Below are the code and all the weights of a small trained network. Each question names an input and a class and asks about switching units off, where a switched-off unit gives its printed mean instead of its output.

import numpy as np


def w(rows, s, z=0):
    codes = np.array(rows[::2]) - 128.0
    scale = np.full(codes.shape[1], s)
    scale[-1] = z or s
    return codes * scale


def norm(h):
    return h / np.sqrt((h * h).mean(-1, keepdims=True) + 1e-5)


def f(y):
    return y / 2 * (1 + np.tanh(0.7978845608 * (y + 0.044715 * y**3)))


def log_softmax(a):
    a = a - a.max(-1, keepdims=True)
    return a - np.log(np.exp(a).sum(-1, keepdims=True))


def net(x, mask):
    res = np.array(x, float).reshape(1, 2) / 4 @ E
    u = 0
    for l in range(4):
        y = f(norm(res) @ A[l][:, :-1].T + A[l][:, -1])
        res = res + np.where(mask[u : u + 4], y, B[l][:, -1]) @ B[l][:, :-1]
        u += 4
    return log_softmax(norm(res)[-1] @ U[:, :-1].T + U[:, -1])


A, B = {}, {}
E = w([
[96,130,155,56,218,123,45,5],'x0',
[148,58,203,182,111,159,134,107],'x1',
],0.013)
A[0] = w([
[50,143,18,86,126,43,173,182,75],'0.n0',
[138,56,253,246,155,162,103,108,3],'0.n1',
[145,121,30,186,46,34,158,109,125],'0.n2',
[134,95,152,112,3,126,142,168,135],'0.n3',
],0.0055,0.005)
B[0] = w([
[131,122,170,122,103,158,111,99,214],'0.n0',
[96,168,136,91,92,247,117,106,236],'0.n1',
[95,83,113,163,127,80,108,172,218],'0.n2',
[110,120,89,143,108,84,88,148,254],'0.n3',
],0.014,0.0033)
A[1] = w([
[196,46,229,204,169,158,144,109,121],'1.n0',
[111,24,127,189,71,137,40,174,61],'1.n1',
[93,178,175,84,120,187,158,58,67],'1.n2',
[114,229,1,29,106,108,182,168,2],'1.n3',
],0.0083,0.0033)
B[1] = w([
[152,139,112,36,21,161,128,86,182],'1.n0',
[136,140,167,71,219,141,169,74,254],'1.n1',
[155,109,112,148,184,46,170,177,238],'1.n2',
[254,133,188,47,82,250,91,39,185],'1.n3',
],0.0099,0.0063)
A[2] = w([
[181,60,213,86,215,15,121,97,131],'2.n0',
[140,167,41,117,82,95,208,220,2],'2.n1',
[51,117,124,100,174,103,1,26,84],'2.n2',
[181,181,81,103,200,50,180,129,152],'2.n3',
],0.0081,0.0067)
B[2] = w([
[26,200,170,203,173,166,37,189,255],'2.n0',
[196,1,188,253,232,59,128,134,164],'2.n1',
[189,54,47,137,76,44,229,162,227],'2.n2',
[62,104,191,150,37,185,162,182,200],'2.n3',
],0.008,0.0084)
A[3] = w([
[166,99,72,175,194,41,240,164,97],'3.n0',
[77,231,46,123,226,156,176,139,86],'3.n1',
[249,244,14,40,92,117,93,97,3],'3.n2',
[44,101,76,106,223,12,90,57,8],'3.n3',
],0.011,0.0047)
B[3] = w([
[228,116,94,139,105,63,59,119,254],'3.n0',
[103,193,136,205,177,93,74,150,175],'3.n1',
[95,147,173,67,107,231,194,86,210],'3.n2',
[246,7,91,205,74,43,115,192,249],'3.n3',
],0.017,0.0068)
U = w([
[238,31,88,212,72,34,43,202,227],'0',
[174,108,212,53,59,250,184,49,235],'1',
[58,199,213,189,204,138,55,191,193],'2',
[61,184,19,66,118,51,218,135,2],'3',
[54,195,33,56,109,20,216,129,2],'4',
[55,168,29,57,139,27,215,90,2],'5',
],0.015,0.0098)

Each question gives the input, the list of numbers given to net, and the class t.
The units are the neurons (one row each of A and B). Each row of codes is followed by its name. A weight is (code - 128) times the scale printed after its matrix; where a second scale follows, it is the last column's (A, B and U).
mask holds one flag per neuron, layer by layer. A switched-off neuron (its flag False) gives its mean, the last column of its row in B, instead of its output. The means were averaged over made-up inputs and are rounded, as every weight is.
A unit's drop is (log p(t) with every unit on - log p(t) with that unit switched off) / (log p(t) with every unit on - log p(t) with every unit switched off).
The circuit of an input: a set's keep is (log p(t) with only the set's units on - log p(t) with every unit switched off) / (log p(t) with every unit on - log p(t) with every unit switched off). Starting from the 12 units with the biggest drops (on a tie, the unit counted first), units are removed one at a time, each time the one whose removal leaves the highest keep (on an exact tie, the one counted first), for as long as the keep stays at least 0.8.
units of the circuit, in order: the units of the circuit, biggest drop first
unit that matters most: the unit with the biggest drop
k most important neurons: the k neurons with the biggest drops, biggest first
k most important neurons of layer l: the k neurons of layer l with the biggest drops, biggest first
drop when u is switched off: that unit's drop, to one decimal
input [1,-4], class 1: units of the circuit, in order : [1.n3]
input [-3,0], class 2: units of the circuit, in order : [2.n2 3.n3]
input [2,-3], class 2: 2 most important neurons : [0.n3 1.n2]
input [-3,3], class 2: 2 most important neurons : [1.n1 0.n3]
input [-1,4], class 1: 2 most important neurons : [2.n0 3.n3]
input [-3,-2], class 2: 2 most important neurons of layer 0 : [0.n2 0.n0]
input [1,-1], class 2: 2 most important neurons : [0.n2 0.n3]
input [-3,1], class 2: 3 most important neurons : [1.n1 2.n2 3.n3]
input [-5,6], class 1: 3 most important neurons : [1.n2 3.n3 2.n2]
input [1,0], class 2: 2 most important neurons : [0.n3 0.n2]
input [-2,3], class 2: 2 most important neurons of layer 3 : [3.n3 3.n1]
input [2,-1], class 2: 2 most important neurons : [0.n3 0.n2]
input [-3,-3], class 2: 2 most important neurons of layer 0 : [0.n0 0.n2]
input [-3,-5], class 1: unit that matters most : 1.n3
input [0,5], class 1: 2 most important neurons : [3.n3 2.n0]
input [-5,7], class 1: drop when 3.n3 is switched off : 0.2
input [5,-8], class 1: drop when 1.n3 is switched off : 1.6
input [1,6], class 1: drop when 1.n2 is switched off : 0.0
